Below is a small trained network, with its code and all its weights. Each question gives an input and a target symbol and asks what happens when units are switched off, that is, made to give their printed mean instead of their output.

import numpy as np


def w(rows, s, z=0):
    codes = np.array(rows[::2]) - 128.0
    scale = np.full(codes.shape[1], s)
    scale[-1] = z or s
    return codes * scale


def f(y):
    return y / 2 * (1 + np.tanh(0.7978845608 * (y + 0.044715 * y**3)))


def softmax(a):
    e = np.exp(a - a.max(-1, keepdims=True))
    return e / e.sum(-1, keepdims=True)


def log_softmax(a):
    a = a - a.max(-1, keepdims=True)
    return a - np.log(np.exp(a).sum(-1, keepdims=True))


def net(x, mask):
    ids = ['αγδηθμπστψω'.index(c) for c in x.split()]
    T = len(ids)
    res = E[ids] + P[:T]
    u = 0
    for l in range(2):
        r = res
        for j in range(2):
            rows = slice(3 * j, 3 * j + 3)
            q, k, v = (r @ M[l][rows].T for M in (Q, K, V))
            z = softmax(np.where(np.tri(T) > 0, q @ k.T / 3**0.5, -1e9)) @ v
            o = O[l][rows]
            res = res + np.where(mask[u + j], z, o[:, -1]) @ o[:, :-1]
        u += 2
        y = f(res @ A[l][:, :-1].T + A[l][:, -1])
        res = res + np.where(mask[u : u + 12], y, B[l][:, -1]) @ B[l][:, :-1]
        u += 12
    return log_softmax(res[-1] @ U[:, :-1].T + U[:, -1])


Q, K, V, O, A, B = {}, {}, {}, {}, {}, {}
E = w([
[67,152,191,69,236],'α',
[131,45,224,158,171],'γ',
[100,18,123,110,240],'δ',
[43,74,52,153,95],'η',
[196,42,152,237,98],'θ',
[202,203,79,42,221],'μ',
[95,106,2,42,187],'π',
[117,179,12,189,77],'σ',
[145,176,222,167,160],'τ',
[215,234,76,132,91],'ψ',
[122,179,156,197,62],'ω',
],0.0074)
P = w([
[108,120,136,32,59],'0',
[112,121,137,51,72],'1',
[110,125,136,69,86],'2',
[108,127,134,85,101],'3',
[115,129,132,99,115],'4',
[118,131,132,114,126],'5',
[121,135,127,132,140],'6',
[117,139,126,146,155],'7',
[124,140,122,161,170],'8',
[130,142,120,177,184],'9',
[135,140,114,190,200],'10',
[134,145,110,205,217],'11',
[146,147,103,222,234],'12',
[146,149,99,239,254],'13',
],0.0068)
Q[0] = w([
[129,126,154,136,106],'L0H0',
[133,91,99,148,122],'L0H0',
[130,122,125,131,122],'L0H0',
[192,242,138,118,111],'L0H1',
[104,123,155,232,57],'L0H1',
[136,145,252,130,156],'L0H1',
],0.033)
K[0] = w([
[124,124,123,151,148],'L0H0',
[147,92,119,125,115],'L0H0',
[134,123,129,121,129],'L0H0',
[158,254,137,121,108],'L0H1',
[122,120,142,227,62],'L0H1',
[140,140,248,129,173],'L0H1',
],0.039)
V[0] = w([
[199,172,138,131,134],'L0H0',
[190,155,132,106,109],'L0H0',
[153,132,117,112,149],'L0H0',
[99,118,165,39,39],'L0H1',
[155,150,100,223,254],'L0H1',
[86,108,159,29,7],'L0H1',
],0.0052)
O[0] = w([
[99,135,160,194,96,95],'L0H0',
[65,148,187,154,119,131],'L0H0',
[103,82,115,144,148,95],'L0H0',
[148,153,112,218,199,26],'L0H1',
[106,117,111,2,30,254],'L0H1',
[162,144,113,238,228,4],'L0H1',
],0.0028,0.00086)
A[0] = w([
[107,107,161,69,59,136],'L0N0',
[113,114,172,68,40,139],'L0N1',
[73,100,135,67,75,104],'L0N2',
[109,125,110,145,141,120],'L0N3',
[77,130,122,59,29,127],'L0N4',
[132,108,140,3,30,90],'L0N5',
[149,148,108,128,136,89],'L0N6',
[149,129,123,123,141,95],'L0N7',
[136,169,116,79,66,3],'L0N8',
[136,124,177,181,128,40],'L0N9',
[144,130,126,126,142,105],'L0N10',
[143,129,127,126,140,105],'L0N11',
],0.022,0.0046)
B[0] = w([
[156,84,165,60,57,109],'L0N0',
[199,104,152,79,61,131],'L0N1',
[99,131,126,56,138,103],'L0N2',
[144,146,128,133,175,169],'L0N3',
[140,166,65,78,87,128],'L0N4',
[4,34,105,136,43,93],'L0N5',
[102,106,105,136,154,101],'L0N6',
[98,122,126,143,120,79],'L0N7',
[127,34,83,147,163,78],'L0N8',
[66,140,85,186,190,248],'L0N9',
[103,129,125,142,130,97],'L0N10',
[106,127,126,140,127,95],'L0N11',
],0.024,0.0013)
Q[1] = w([
[98,233,203,40,204],'L1H0',
[65,183,39,54,77],'L1H0',
[65,4,175,55,175],'L1H0',
[115,131,129,133,127],'L1H1',
[111,143,133,119,90],'L1H1',
[129,178,115,130,113],'L1H1',
],0.033)
K[1] = w([
[56,219,237,33,157],'L1H0',
[45,195,4,65,148],'L1H0',
[51,12,155,69,238],'L1H0',
[124,138,126,122,136],'L1H1',
[85,119,131,145,93],'L1H1',
[122,186,144,132,90],'L1H1',
],0.03)
V[1] = w([
[86,151,123,224,254],'L1H0',
[103,136,133,180,195],'L1H0',
[119,144,122,169,188],'L1H0',
[93,133,129,182,148],'L1H1',
[166,130,115,62,86],'L1H1',
[148,132,121,111,134],'L1H1',
],0.0081)
O[1] = w([
[167,69,157,18,28,1],'L1H0',
[151,76,161,80,62,59],'L1H0',
[177,117,153,62,74,81],'L1H0',
[57,83,149,223,53,132],'L1H1',
[253,125,80,33,251,125],'L1H1',
[171,174,122,112,149,136],'L1H1',
],0.003)
A[1] = w([
[146,27,232,49,119,63],'L1N0',
[179,69,176,147,149,99],'L1N1',
[246,112,122,109,14,118],'L1N2',
[93,172,161,186,124,1],'L1N3',
[190,173,165,112,35,92],'L1N4',
[215,63,246,122,40,109],'L1N5',
[131,181,162,49,88,171],'L1N6',
[159,134,171,189,9,47],'L1N7',
[194,147,205,52,52,85],'L1N8',
[156,142,85,109,33,77],'L1N9',
[62,172,83,119,142,46],'L1N10',
[113,154,157,140,102,36],'L1N11',
],0.012,0.0049)
B[1] = w([
[33,186,69,51,183,195],'L1N0',
[156,185,93,91,116,182],'L1N1',
[87,106,6,171,39,195],'L1N2',
[116,52,75,126,151,251],'L1N3',
[120,187,169,144,25,183],'L1N4',
[248,15,135,76,162,248],'L1N5',
[131,126,178,100,44,206],'L1N6',
[133,213,66,175,56,152],'L1N7',
[39,55,190,166,123,203],'L1N8',
[101,130,46,71,173,129],'L1N9',
[183,127,152,112,76,242],'L1N10',
[122,78,97,161,171,97],'L1N11',
],0.017,0.0027)
U = w([
[118,104,98,43,48,253],'α',
[237,253,186,136,172,220],'γ',
[103,79,88,181,164,149],'δ',
[89,157,104,88,134,57],'η',
[94,132,172,109,114,64],'θ',
[169,98,200,156,111,110],'μ',
[115,187,127,187,104,164],'π',
[79,71,109,124,98,39],'σ',
[176,95,138,93,175,112],'τ',
[150,158,55,99,131,41],'ψ',
[213,106,99,145,117,55],'ω',
],0.0049,0.0054)

Each question gives the input, a string of symbols that net reads in full, and the target symbol t.
The units are the heads (3 rows each of Q, K, V and O) and the neurons (one row each of A and B). Each row of codes is followed by its name. A weight is (code - 128) times the scale printed after its matrix; where a second scale follows, it is the last column's (O, A, B and U).
mask holds one flag per unit, layer by layer, with each layer's heads first. A switched-off unit (its flag False) gives its mean, the last column of its rows in O or B, instead of its output. The means were averaged over made-up inputs and are rounded, as every weight is.
A unit's drop is (log p(t) with every unit on - log p(t) with that unit switched off) / (log p(t) with every unit on - log p(t) with every unit switched off).
The circuit of an input: a set's keep is (log p(t) with only the set's units on - log p(t) with every unit switched off) / (log p(t) with every unit on - log p(t) with every unit switched off). Starting from the 12 units with the biggest drops (on a tie, the unit counted first), units are removed one at a time, each time the one whose removal leaves the highest keep (on an exact tie, the one counted first), for as long as the keep stays at least 0.8.
circuit, biggest first: the units of the circuit, biggest drop first
unit that matters most: the unit with the biggest drop
top k neurons: the k neurons with the biggest drops, biggest first
top k neurons in layer l: the k neurons of layer l with the biggest drops, biggest first
which heads matter: for each layer, one digit per head in row order, 1 if its drop is at least 0.15 and else 0, layers parted by /
input γ η θ θ ψ τ τ π σ τ σ θ δ ω, target α: unit that matters most => L0H1
input θ τ τ τ σ θ ψ α ω τ η γ π, target α: circuit, biggest first => L0H1, L1N10, L0N5
input ω γ α ψ ω ω μ π ω ψ ω θ, target α: top 2 neurons => L1N2, L0N2
input ω γ γ τ ω τ γ π ω, target δ: which heads matter => 00 / 00
input γ ω γ π μ τ ω π, target γ: circuit, biggest first => L0H1, L1N3, L1N2, L0N5
input ω θ δ ω ω σ μ ω ω τ, target α: circuit, biggest first => L0H1, L1H0, L1N6
input γ ω θ σ δ η ω σ θ, target γ: top 2 neurons in layer 0 => L0N5, L0N4
input θ τ μ α ω ω γ ω ω η θ, target γ: top 3 neurons in layer 0 => L0N1, L0N5, L0N4
input γ θ γ ω ψ γ, target δ: which heads matter => 00 / 11
input ω ω ω ω τ ψ ω τ θ, target ω: which heads matter => 01 / 10
input γ δ ω π τ ω ω ω π ω δ ω μ, target α: which heads matter => 01 / 00
input ω ω α ω γ δ ω ω ω δ, target γ: top 2 neurons => L0N9, L1N3
input ω ω ω γ τ ω ω ω μ δ τ ω τ θ, target ω: top 2 neurons => L1N5, L0N4
input η τ ω ω γ, target τ: unit that matters most => L0H1
input τ α ω, target π: top 2 neurons in layer 0 => L0N4, L0N2
input ψ π η π θ γ ω γ ω τ ω ω ω μ, target α: top 2 neurons => L0N5, L0N6
input γ ω τ ω γ γ γ θ δ τ ω γ, target δ: top 3 neurons => L1N3, L0N1, L0N0
input ψ ω ω ω ω ω ω ω ω δ γ, target τ: top 3 neurons => L1N5, L0N4, L1N7
input ψ τ ω γ τ θ γ ω ω ω ω τ, target δ: which heads matter => 00 / 01
input γ η η, target γ: unit that matters most => L0H1
input ω θ ω μ η ω, target δ: which heads matter => 01 / 00
input ψ τ ψ η ω π γ σ τ δ γ σ σ, target γ: which heads matter => 01 / 00
